[[ 67.5  71.4  38.0  64.0 -39.3  69.8]
 [ 70.4  74.3  40.3  67.0 -43.2  73.5]
 [ 73.0  75.6  42.9  68.3 -48.3  74.0]
 [ 76.7  82.8  46.8  74.5 -50.4  55.2]
 [ 54.3  52.4  48.0  51.7 -55.7  63.1]]
->
[[ 67.5  71.4  38.0  64.0 -39.3  69.8]
 [ 73.0  75.6  42.9  68.3 -48.3  74.0]
 [ 54.3  52.4  48.0  51.7 -55.7  63.1]]

[[ 60.2 -74.8  48.5 -31.1  34.7  46.9  53.9  11.0 -42.5 -19.3 -14.7 -77.5
   26.7  20.3 -37.2  22.1]
 [-50.4  49.5 -39.7  49.2   8.2 -38.4 -65.1  39.7  62.7  47.1  64.1  64.7
   21.5  35.2 -23.3  31.7]]
->
[[ 60.2 -74.8  48.5 -31.1  34.7  46.9  53.9  11.0 -42.5 -19.3 -14.7 -77.5
   26.7  20.3 -37.2  22.1]]

[[ 39.5 -42.4 -26.0 -21.2 -16.9 -25.1]
 [ -4.8   7.9   7.6  29.4  14.8  21.1]
 [ -7.8  -5.5   1.9 -26.6   1.3  10.4]
 [  7.2 -17.5  45.1  21.4  -5.4  36.0]
 [ 23.2  28.6 -57.9   9.6  46.8  -6.8]
 [ 34.1  22.2 -70.3  -9.4  31.4 -12.4]
 [ 24.7   9.7  26.9  -8.7  16.2 -49.9]
 [-48.1 -14.3  14.9  -4.0 -18.8  -1.3]
 [-47.5  30.8 -11.2  -2.8  -4.1  60.5]
 [ 49.9   0.7 -30.3 -31.0  -6.2 -34.0]
 [-42.3  28.9   7.1  15.6 -35.3   0.4]]
->
[[ 39.5 -42.4 -26.0 -21.2 -16.9 -25.1]
 [ -7.8  -5.5   1.9 -26.6   1.3  10.4]
 [ 23.2  28.6 -57.9   9.6  46.8  -6.8]
 [ 24.7   9.7  26.9  -8.7  16.2 -49.9]
 [-47.5  30.8 -11.2  -2.8  -4.1  60.5]
 [-42.3  28.9   7.1  15.6 -35.3   0.4]]

[[ 17.7  69.1 -18.9  13.8 -50.7  12.3 -20.4  15.3  28.8]
 [ 38.0  17.9 -64.0  12.3 -28.5   4.3 -12.0  32.2  21.2]]
->
[[ 17.7  69.1 -18.9  13.8 -50.7  12.3 -20.4  15.3  28.8]]

[[ -3.3  -6.6   0.9   8.1 -41.5  17.1  13.0  10.0 -42.8  -6.7 -20.8  13.0
    3.6  13.4 -30.8  24.3]
 [  0.6   3.6  -9.1 -45.4  27.5  17.0  -5.7   4.8  20.8   4.6  30.6  -4.0
  -28.5   4.9  33.0   3.1]
 [ -0.2 -26.4   4.2  71.8  -8.8  12.3  57.2 -24.9 -21.1 -27.6 -19.4  54.0
   61.9 -33.7  -9.6  34.6]]
->
[[ -3.3  -6.6   0.9   8.1 -41.5  17.1  13.0  10.0 -42.8  -6.7 -20.8  13.0
    3.6  13.4 -30.8  24.3]
 [ -0.2 -26.4   4.2  71.8  -8.8  12.3  57.2 -24.9 -21.1 -27.6 -19.4  54.0
   61.9 -33.7  -9.6  34.6]]

[[ 12.0   0.3]
 [-26.1  67.1]
 [ 12.2  -4.8]
 [ 16.5 -71.7]
 [-11.8  12.7]
 [-82.5  26.1]
 [-11.1 -35.9]]
->
[[ 12.0   0.3]
 [ 12.2  -4.8]
 [-11.8  12.7]
 [-11.1 -35.9]]
